Below are the code and all the weights of a small trained network. Each question names an input and a class and asks about switching units off, where a switched-off unit gives its printed mean instead of its output.

import numpy as np


def w(rows, s, z=0):
    codes = np.array(rows[::2]) - 128.0
    scale = np.full(codes.shape[1], s)
    scale[-1] = z or s
    return codes * scale


def norm(h):
    return h / np.sqrt((h * h).mean(-1, keepdims=True) + 1e-5)


def f(y):
    return np.maximum(y, 0)


def log_softmax(a):
    a = a - a.max(-1, keepdims=True)
    return a - np.log(np.exp(a).sum(-1, keepdims=True))


def net(x, mask):
    res = np.array(x, float).reshape(1, 6) / 4 @ E
    u = 0
    for l in range(2):
        y = f(norm(res) @ A[l][:, :-1].T + A[l][:, -1])
        res = res + np.where(mask[u : u + 16], y, B[l][:, -1]) @ B[l][:, :-1]
        u += 16
    return log_softmax(norm(res)[-1] @ U[:, :-1].T + U[:, -1])


A, B = {}, {}
E = w([
[134,121,210,198,149,116,48,143,154,90,156,140],'x0',
[146,97,155,85,185,254,125,89,122,97,104,106],'x1',
[252,108,71,175,146,105,41,118,91,84,128,61],'x2',
[88,83,40,128,43,131,117,117,45,69,83,180],'x3',
[76,112,126,132,169,63,126,205,153,79,48,194],'x4',
[157,62,169,39,77,74,156,91,111,117,123,86],'x5',
],0.0077)
A[0] = w([
[58,159,163,132,86,87,210,165,83,106,131,146,187],'L0N1',
[91,115,89,89,89,168,110,86,70,139,39,97,106],'L0N2',
[139,177,154,134,168,106,58,100,157,123,107,159,107],'L0N3',
[76,89,89,115,75,54,98,131,98,141,13,132,3],'L0N4',
[135,102,217,137,144,162,104,62,128,101,176,107,95],'L0N5',
[75,56,46,52,78,192,153,46,55,75,79,118,179],'L0N6',
[86,188,76,216,140,218,121,174,194,197,141,106,104],'L0N7',
[148,127,76,183,106,98,169,198,74,93,148,164,115],'L0N8',
[155,151,172,150,111,122,68,120,167,178,155,83,109],'L0N9',
[124,86,209,122,115,95,82,116,92,110,62,154,177],'L0N10',
[195,112,108,144,123,169,124,79,87,116,209,155,146],'L0N11',
[130,204,142,117,185,148,223,147,143,169,205,124,154],'L0N12',
[44,106,136,98,70,162,113,63,118,80,158,98,159],'L0N13',
[170,113,16,174,125,7,111,101,16,115,181,46,58],'L0N14',
[89,153,132,63,146,109,179,96,170,255,189,139,28],'L0N15',
[143,134,106,113,109,211,88,164,57,103,150,119,109],'L0N16',
],0.0082,0.0024)
B[0] = w([
[90,188,142,93,113,156,188,210,175,160,70,84,197],'L0N1',
[98,98,94,138,35,169,42,64,138,171,153,128,188],'L0N2',
[89,195,86,135,159,104,126,18,79,106,170,153,165],'L0N3',
[94,129,227,85,68,206,63,93,147,186,147,97,197],'L0N4',
[60,110,109,65,127,132,122,145,89,222,149,74,180],'L0N5',
[163,166,129,167,55,230,127,72,146,105,174,134,243],'L0N6',
[187,75,214,65,107,82,181,105,123,98,90,73,211],'L0N7',
[140,222,47,112,171,86,80,111,16,148,149,179,192],'L0N8',
[122,120,74,157,35,147,183,99,60,124,200,102,179],'L0N9',
[116,29,112,92,148,148,254,153,177,127,131,165,177],'L0N10',
[106,198,112,100,172,102,183,179,109,157,164,127,190],'L0N11',
[188,149,227,110,33,66,155,102,143,57,44,131,199],'L0N12',
[207,108,184,141,176,33,81,129,94,143,103,108,177],'L0N13',
[201,15,141,135,175,69,136,163,213,92,39,203,255],'L0N14',
[213,96,137,182,191,111,95,120,189,131,89,148,191],'L0N15',
[117,208,148,222,207,134,67,82,149,42,205,214,177],'L0N16',
],0.0063,0.0099)
A[1] = w([
[51,231,68,153,53,112,58,200,109,186,120,183,110],'L1N1',
[167,140,180,133,98,143,99,167,107,93,97,127,174],'L1N2',
[28,123,189,126,166,194,145,87,185,116,82,140,132],'L1N3',
[86,199,173,141,67,130,127,127,126,191,129,127,104],'L1N4',
[99,134,38,214,170,101,47,85,94,116,139,202,127],'L1N5',
[98,65,184,109,123,169,139,125,114,100,114,156,108],'L1N6',
[114,183,54,170,150,168,142,138,76,117,173,66,2],'L1N7',
[159,145,146,125,180,140,89,76,109,127,173,42,108],'L1N8',
[89,149,185,127,170,30,158,141,67,99,79,109,253],'L1N9',
[139,150,135,135,115,177,75,59,8,157,188,109,170],'L1N10',
[166,53,138,85,53,144,184,97,79,105,104,119,93],'L1N11',
[115,221,147,185,154,80,144,108,138,116,174,96,174],'L1N12',
[194,136,82,189,99,106,145,151,69,74,80,148,196],'L1N13',
[135,119,151,168,119,134,173,102,116,162,146,2,61],'L1N14',
[132,167,175,80,129,89,90,102,165,105,82,74,48],'L1N15',
[183,130,179,153,209,163,139,148,171,166,206,96,109],'L1N16',
],0.0088,0.0027)
B[1] = w([
[99,172,132,57,60,167,136,162,126,172,85,21,196],'L1N1',
[135,124,109,124,119,112,151,139,148,173,99,72,204],'L1N2',
[176,87,57,131,207,38,61,163,114,145,98,191,217],'L1N3',
[142,80,106,196,80,124,67,77,156,31,86,150,202],'L1N4',
[186,150,138,182,254,109,130,118,126,86,96,157,233],'L1N5',
[195,232,130,179,147,100,160,119,124,173,111,106,187],'L1N6',
[80,164,247,121,198,131,180,139,77,203,206,58,152],'L1N7',
[19,152,147,73,87,161,126,121,141,144,183,87,205],'L1N8',
[126,73,59,115,118,113,199,174,86,183,108,142,254],'L1N9',
[43,143,118,109,240,73,114,214,132,172,167,136,234],'L1N10',
[90,185,186,135,86,140,162,85,135,85,131,57,243],'L1N11',
[86,177,152,91,86,213,109,71,129,180,112,101,206],'L1N12',
[140,186,160,129,157,158,128,102,134,170,65,138,243],'L1N13',
[156,118,83,190,152,202,91,116,90,39,135,119,195],'L1N14',
[144,95,142,80,169,98,134,147,139,111,114,169,197],'L1N15',
[116,178,154,140,54,182,103,74,125,105,164,128,208],'L1N16',
],0.0078,0.0072)
U = w([
[132,107,120,90,177,61,198,207,145,167,79,156,179],'0',
[173,125,32,216,204,132,79,110,105,81,133,218,101],'1',
[113,49,91,128,73,109,159,162,112,113,229,72,5],'2',
[182,154,171,116,60,149,148,38,171,117,83,84,207],'3',
[44,163,37,110,50,186,88,153,119,144,106,120,50],'4',
[71,178,140,106,146,212,110,81,93,114,252,80,183],'5',
],0.013,0.0031)

Each question gives the input, the list of numbers given to net, and the class t.
The units are the neurons (one row each of A and B). Each row of codes is followed by its name. A weight is (code - 128) times the scale printed after its matrix; where a second scale follows, it is the last column's (A, B and U).
mask holds one flag per neuron, layer by layer. A switched-off neuron (its flag False) gives its mean, the last column of its row in B, instead of its output. The means were averaged over made-up inputs and are rounded, as every weight is.
A unit's drop is (log p(t) with every unit on - log p(t) with that unit switched off) / (log p(t) with every unit on - log p(t) with every unit switched off).
The circuit of an input: a set's keep is (log p(t) with only the set's units on - log p(t) with every unit switched off) / (log p(t) with every unit on - log p(t) with every unit switched off). Starting from the 12 units with the biggest drops (on a tie, the unit counted first), units are removed one at a time, each time the one whose removal leaves the highest keep (on an exact tie, the one counted first), for as long as the keep stays at least 0.8.
circuit, biggest first: the units of the circuit, biggest drop first
top k neurons: the k neurons with the biggest drops, biggest first
top k neurons in layer l: the k neurons of layer l with the biggest drops, biggest first
input [4,-6,5,2,-8,6], class 0: circuit, biggest first => (L0N14, L0N6)
input [3,5,-6,-6,1,2], class 0: top 3 neurons in layer 1 => (L1N3, L1N15, L1N9)
input [2,-4,6,-7,4,-8], class 3: top 2 neurons in layer 1 => (L1N12, L1N10)
input [-4,6,-4,-2,-4,7], class 5: circuit, biggest first => (L0N14, L1N10)
input [3,7,1,-4,2,-1], class 5: top 2 neurons => (L0N14, L1N8)
input [-5,-8,7,-8,-1,6], class 0: circuit, biggest first => (L0N14)
input [-7,-1,-1,3,-2,-8], class 3: top 2 neurons => (L0N7, L0N12)
input [6,-2,2,-6,8,1], class 1: circuit, biggest first => (L0N7, L0N3)
input [-8,0,-2,-8,3,-7], class 3: top 4 neurons => (L0N12, L1N10, L0N7, L0N14)
input [6,8,-8,-4,-1,-8], class 0: top 3 neurons => (L1N3, L0N6, L0N7)
input [7,1,2,1,3,4], class 0: top 3 neurons => (L0N6, L0N2, L1N6)
input [4,0,3,1,0,2], class 0: top 2 neurons in layer 0 => (L0N6, L0N10)
input [7,-8,7,-5,-6,2], class 5: circuit, biggest first => (L0N12, L1N8)
input [1,-7,-2,-4,1,-2], class 3: circuit, biggest first => (L1N10)
input [-1,-1,7,-8,5,6], class 2: top 2 neurons => (L0N6, L0N9)
input [-5,-7,-3,-1,-6,1], class 0: top 4 neurons => (L0N6, L0N15, L0N4, L0N2)
input [-7,7,-3,-1,-6,7], class 5: circuit, biggest first => (L0N14, L1N10)
input [4,-7,-7,6,5,-1], class 4: top 2 neurons => (L0N14, L1N1)
input [2,-3,0,7,6,-1], class 4: top 2 neurons => (L1N1, L0N4)
input [-5,5,3,0,-3,-8], class 5: circuit, biggest first => (L0N14)
input [-7,-1,-6,2,4,-6], class 3: top 4 neurons in layer 0 => (L0N7, L0N14, L0N12, L0N11)
input [8,-6,-4,-8,-1,-7], class 3: top 2 neurons => (L0N12, L0N7)
input [1,0,7,-6,0,8], class 2: top 2 neurons => (L0N6, L0N5)
input [2,5,-3,-7,3,0], class 0: top 4 neurons in layer 0 => (L0N6, L0N12, L0N4, L0N2)
input [4,3,-3,-6,-6,4], class 5: top 2 neurons => (L0N14, L0N5)
input [1,8,-6,4,-1,-1], class 1: top 3 neurons in layer 1 => (L1N3, L1N1, L1N12)
